Below is a small trained network, with its code and all its weights. Each question gives an input and a class and asks what happens when units are switched off, that is, made to give their printed mean instead of their output.

import numpy as np


def w(rows, s, z=0):
    codes = np.array(rows[::2]) - 128.0
    scale = np.full(codes.shape[1], s)
    scale[-1] = z or s
    return codes * scale


def f(y):
    return y / 2 * (1 + np.tanh(0.7978845608 * (y + 0.044715 * y**3)))


def log_softmax(a):
    a = a - a.max(-1, keepdims=True)
    return a - np.log(np.exp(a).sum(-1, keepdims=True))


def net(x, mask):
    res = np.array(x, float).reshape(1, 8) / 4 @ E
    y = f(res @ A[0][:, :-1].T + A[0][:, -1])
    res = res + np.where(mask, y, B[0][:, -1]) @ B[0][:, :-1]
    return log_softmax(res[-1] @ U[:, :-1].T + U[:, -1])


A, B = {}, {}
E = w([
[199,233,62,203],'x0',
[129,127,130,128],'x1',
[156,198,113,3],'x2',
[197,153,254,143],'x3',
[126,129,128,129],'x4',
[127,126,128,128],'x5',
[128,128,128,127],'x6',
[47,224,155,145],'x7',
],0.0077)
A[0] = w([
[178,157,207,128,92],'n1',
[159,131,200,123,87],'n2',
[183,170,79,172,32],'n3',
[156,135,182,129,79],'n4',
[6,174,154,126,118],'n5',
[126,154,132,146,242],'n6',
[123,145,123,138,136],'n7',
[32,196,145,162,90],'n8',
[105,112,49,117,55],'n9',
[77,84,165,85,32],'n10',
[52,100,56,97,50],'n11',
[136,136,146,129,62],'n12',
[151,156,119,70,70],'n13',
[96,84,155,202,84],'n14',
[173,72,104,125,87],'n15',
[168,139,201,129,57],'n16',
[103,122,145,168,139],'n17',
[183,88,101,112,88],'n18',
[92,94,152,90,71],'n19',
[128,128,128,128,128],'n20',
[195,183,72,176,9],'n21',
[83,163,151,143,63],'n22',
[168,168,81,140,129],'n23',
[118,119,132,215,127],'n24',
[169,140,217,141,73],'n25',
[75,64,168,80,29],'n26',
[93,142,143,137,70],'n27',
[76,116,33,112,28],'n28',
[201,32,86,118,90],'n29',
[173,175,130,28,32],'n30',
[114,90,150,212,70],'n31',
[82,153,138,131,56],'n32',
[137,76,132,195,89],'n33',
[179,167,83,172,68],'n34',
[92,98,153,102,65],'n35',
[116,99,139,191,87],'n36',
],0.012,0.013)
B[0] = w([
[117,116,73,177,165],'n1',
[91,133,82,193,149],'n2',
[94,151,193,150,140],'n3',
[112,143,86,174,134],'n4',
[213,132,133,122,183],'n5',
[133,2,129,96,251],'n6',
[134,111,137,124,136],'n7',
[241,171,148,139,169],'n8',
[112,137,87,217,140],'n9',
[62,168,219,168,138],'n10',
[108,123,96,190,156],'n11',
[125,231,103,174,115],'n12',
[104,160,99,85,135],'n13',
[104,179,97,81,159],'n14',
[163,147,134,122,143],'n15',
[111,157,78,210,140],'n16',
[139,121,119,89,154],'n17',
[172,170,152,133,142],'n18',
[80,200,209,165,138],'n19',
[128,128,128,128,128],'n20',
[60,163,228,151,143],'n21',
[184,190,137,151,127],'n22',
[85,102,183,127,165],'n23',
[107,135,125,61,174],'n24',
[118,123,49,200,158],'n25',
[75,151,214,171,148],'n26',
[143,189,139,140,119],'n27',
[113,120,42,218,145],'n28',
[230,184,161,138,180],'n29',
[74,214,50,49,151],'n30',
[91,202,84,75,153],'n31',
[164,226,117,162,121],'n32',
[112,153,93,80,152],'n33',
[79,154,228,142,148],'n34',
[111,156,177,146,131],'n35',
[105,174,99,85,143],'n36',
],0.0099,0.011)
U = w([
[54,155,222,158,85],'0',
[111,122,8,234,58],'1',
[139,99,113,100,250],'2',
[91,210,57,21,50],'3',
[139,87,120,112,216],'4',
[254,176,142,129,49],'5',
[131,80,113,111,183],'6',
],0.0098,0.011)

Each question gives the input, the list of numbers given to net, and the class t.
The units are the neurons (one row each of A and B). Each row of codes is followed by its name. A weight is (code - 128) times the scale printed after its matrix; where a second scale follows, it is the last column's (A, B and U).
mask holds one flag per neuron, in row order. A switched-off neuron (its flag False) gives its mean, the last column of its row in B, instead of its output. The means were averaged over made-up inputs and are rounded, as every weight is.
A unit's drop is (log p(t) with every unit on - log p(t) with that unit switched off) / (log p(t) with every unit on - log p(t) with every unit switched off).
The circuit of an input: a set's keep is (log p(t) with only the set's units on - log p(t) with every unit switched off) / (log p(t) with every unit on - log p(t) with every unit switched off). Starting from the 12 units with the biggest drops (on a tie, the unit counted first), units are removed one at a time, each time the one whose removal leaves the highest keep (on an exact tie, the one counted first), for as long as the keep stays at least 0.8.
circuit, biggest first: the units of the circuit, biggest drop first
k most important neurons: the k neurons with the biggest drops, biggest first
drop when u is switched off: that unit's drop, to one decimal
input [3,5,-8,4,1,0,3,7], class 3: 3 most important neurons : n31, n24, n14
input [-8,1,3,7,7,-1,-5,-2], class 0: most important neuron : n26
input [-5,-6,4,-6,0,-5,-3,1], class 1: circuit, biggest first : n11, n28
input [-3,6,-6,-8,5,-2,-8,2], class 1: 2 most important neurons : n28, n11
input [5,-1,-6,1,-8,-1,0,4], class 3: 2 most important neurons : n24, n31
input [6,8,5,-6,8,2,-4,-8], class 5: 2 most important neurons : n29, n18
input [1,3,8,6,1,1,-3,3], class 3: 2 most important neurons : n30, n13
input [-8,0,-7,2,0,7,-3,-2], class 0: 2 most important neurons : n26, n10
input [-7,-4,-8,-7,3,-2,1,1], class 3: circuit, biggest first : n14, n31
input [-4,-5,2,4,0,-2,-4,-7], class 5: 2 most important neurons : n29, n6
input [5,-3,-4,-1,-7,6,6,8], class 5: 2 most important neurons : n8, n5
input [1,4,0,8,-5,6,-4,5], class 1: drop when n20 is switched off : 0.0
input [7,5,-4,4,-3,-6,4,1], class 0: drop when n3 is switched off : 0.1
input [2,1,4,-8,5,-6,7,7], class 1: circuit, biggest first : n28
input [-7,5,6,0,-1,4,-1,-4], class 0: drop when n26 is switched off : 0.2
input [1,-4,5,-4,0,-2,-3,-7], class 5: 3 most important neurons : n29, n18, n6
